Below are the code and all the weights of a small trained network. Each question names an input and a class and asks about switching units off, where a switched-off unit gives its printed mean instead of its output.

import numpy as np


def w(rows, s, z=0):
    codes = np.array(rows[::2]) - 128.0
    scale = np.full(codes.shape[1], s)
    scale[-1] = z or s
    return codes * scale


def f(y):
    return y / 2 * (1 + np.tanh(0.7978845608 * (y + 0.044715 * y**3)))


def log_softmax(a):
    a = a - a.max(-1, keepdims=True)
    return a - np.log(np.exp(a).sum(-1, keepdims=True))


def net(x, mask):
    res = np.array(x, float).reshape(1, 7) / 4 @ E
    y = f(res @ A[0][:, :-1].T + A[0][:, -1])
    res = res + np.where(mask, y, B[0][:, -1]) @ B[0][:, :-1]
    return log_softmax(res[-1] @ U[:, :-1].T + U[:, -1])


A, B = {}, {}
E = w([
[132,9,114,129,101,47,69,142,81],'x0',
[97,83,109,132,171,190,54,214,195],'x1',
[131,130,125,121,136,127,122,127,123],'x2',
[128,132,131,125,133,128,122,133,118],'x3',
[130,128,128,126,130,126,128,129,129],'x4',
[129,124,126,131,123,127,137,125,139],'x5',
[75,146,52,41,46,145,135,142,108],'x6',
],0.014)
A[0] = w([
[92,109,74,96,113,185,96,131,141,13],'n0',
[135,82,133,168,214,158,90,144,189,130],'n1',
[103,109,85,62,96,178,103,196,170,11],'n2',
[116,81,150,105,104,67,125,131,99,90],'n3',
[157,146,165,181,172,68,143,51,112,254],'n4',
[119,161,78,60,60,109,137,79,99,92],'n5',
[130,79,132,151,147,105,106,168,160,27],'n6',
[123,207,119,100,91,157,155,96,138,169],'n7',
[128,87,79,108,101,88,110,116,109,80],'n8',
[109,154,135,144,144,170,120,180,133,140],'n9',
[130,2,117,141,117,67,88,128,95,114],'n10',
[133,113,151,104,109,105,154,141,131,66],'n11',
],0.02,0.0063)
B[0] = w([
[140,163,127,167,132,47,126,98,136,180],'n0',
[118,109,110,107,136,238,101,169,120,223],'n1',
[158,146,161,177,156,36,151,88,156,207],'n2',
[150,102,127,136,55,131,80,153,142,192],'n3',
[148,157,141,182,144,28,144,89,183,244],'n4',
[101,102,116,73,100,202,128,168,81,217],'n5',
[118,150,119,119,152,139,169,180,77,174],'n6',
[108,138,125,110,251,139,138,95,57,225],'n7',
[134,107,125,112,52,148,102,110,163,187],'n8',
[129,111,134,117,100,171,126,103,182,184],'n9',
[109,135,118,130,141,57,167,232,48,252],'n10',
[141,128,156,109,110,127,104,162,111,138],'n11',
],0.023,0.028)
U = w([
[145,169,143,189,152,116,134,36,171,236],'0',
[74,117,71,114,140,163,141,177,47,175],'1',
[150,130,115,207,73,40,134,150,120,158],'2',
[94,68,88,79,17,136,81,133,83,1],'3',
[121,130,97,157,151,254,89,119,187,35],'4',
],0.0086,0.0044)

Each question gives the input, the list of numbers given to net, and the class t.
The units are the neurons (one row each of A and B). Each row of codes is followed by its name. A weight is (code - 128) times the scale printed after its matrix; where a second scale follows, it is the last column's (A, B and U).
mask holds one flag per neuron, in row order. A switched-off neuron (its flag False) gives its mean, the last column of its row in B, instead of its output. The means were averaged over made-up inputs and are rounded, as every weight is.
A unit's drop is (log p(t) with every unit on - log p(t) with that unit switched off) / (log p(t) with every unit on - log p(t) with every unit switched off).
The circuit of an input: a set's keep is (log p(t) with only the set's units on - log p(t) with every unit switched off) / (log p(t) with every unit on - log p(t) with every unit switched off). Starting from all 12 units, units are removed one at a time, each time the one whose removal leaves the highest keep (on an exact tie, the one counted first), for as long as the keep stays at least 0.8.
circuit, biggest first: the units of the circuit, biggest drop first
most important unit: the unit with the biggest drop
k most important neurons: the k neurons with the biggest drops, biggest first
drop of u: that unit's drop, to one decimal
input [-1,1,3,8,-3,3,-6], class 4: circuit, biggest first	(n1 n10)
input [-4,0,3,5,-1,-8,0], class 0: most important neuron	(n10)
input [1,0,6,5,2,-6,5], class 3: circuit, biggest first	(n10 n8)
input [0,-7,2,0,-3,6,3], class 1: 2 most important neurons	(n7 n5)
input [3,1,-5,-8,-7,-2,4], class 2: 2 most important neurons	(n1 n2)
input [-8,-8,-2,-8,4,3,0], class 0: 2 most important neurons	(n4 n10)
input [-5,0,-2,-4,-2,-3,-6], class 0: 2 most important neurons	(n4 n5)
input [0,1,-3,-2,1,-6,5], class 0: 2 most important neurons	(n10 n2)
input [1,1,7,-2,2,0,7], class 2: 3 most important neurons	(n2 n0 n1)
input [-6,2,-7,-4,-7,3,0], class 4: 2 most important neurons	(n10 n4)
input [1,-8,0,-3,-4,3,7], class 3: 3 most important neurons	(n8 n10 n3)
input [6,-7,2,-5,-3,-2,1], class 3: 4 most important neurons	(n5 n2 n8 n3)
input [-6,-8,0,2,-3,-4,-1], class 0: 2 most important neurons	(n4 n10)
input [0,5,-1,3,-3,-3,-3], class 4: 2 most important neurons	(n10 n1)
input [0,1,1,-7,-1,7,1], class 0: most important neuron	(n10)
input [-7,-1,-4,6,-2,-1,-8], class 0: drop of n4	2.4
input [0,6,-4,-2,-8,6,-5], class 4: drop of n10	0.4
input [5,-3,4,-7,0,8,8], class 3: drop of n4	0.0
input [-8,8,-6,5,0,4,-2], class 4: drop of n1	0.8
input [-5,-8,2,-4,8,7,2], class 1: most important unit	n5
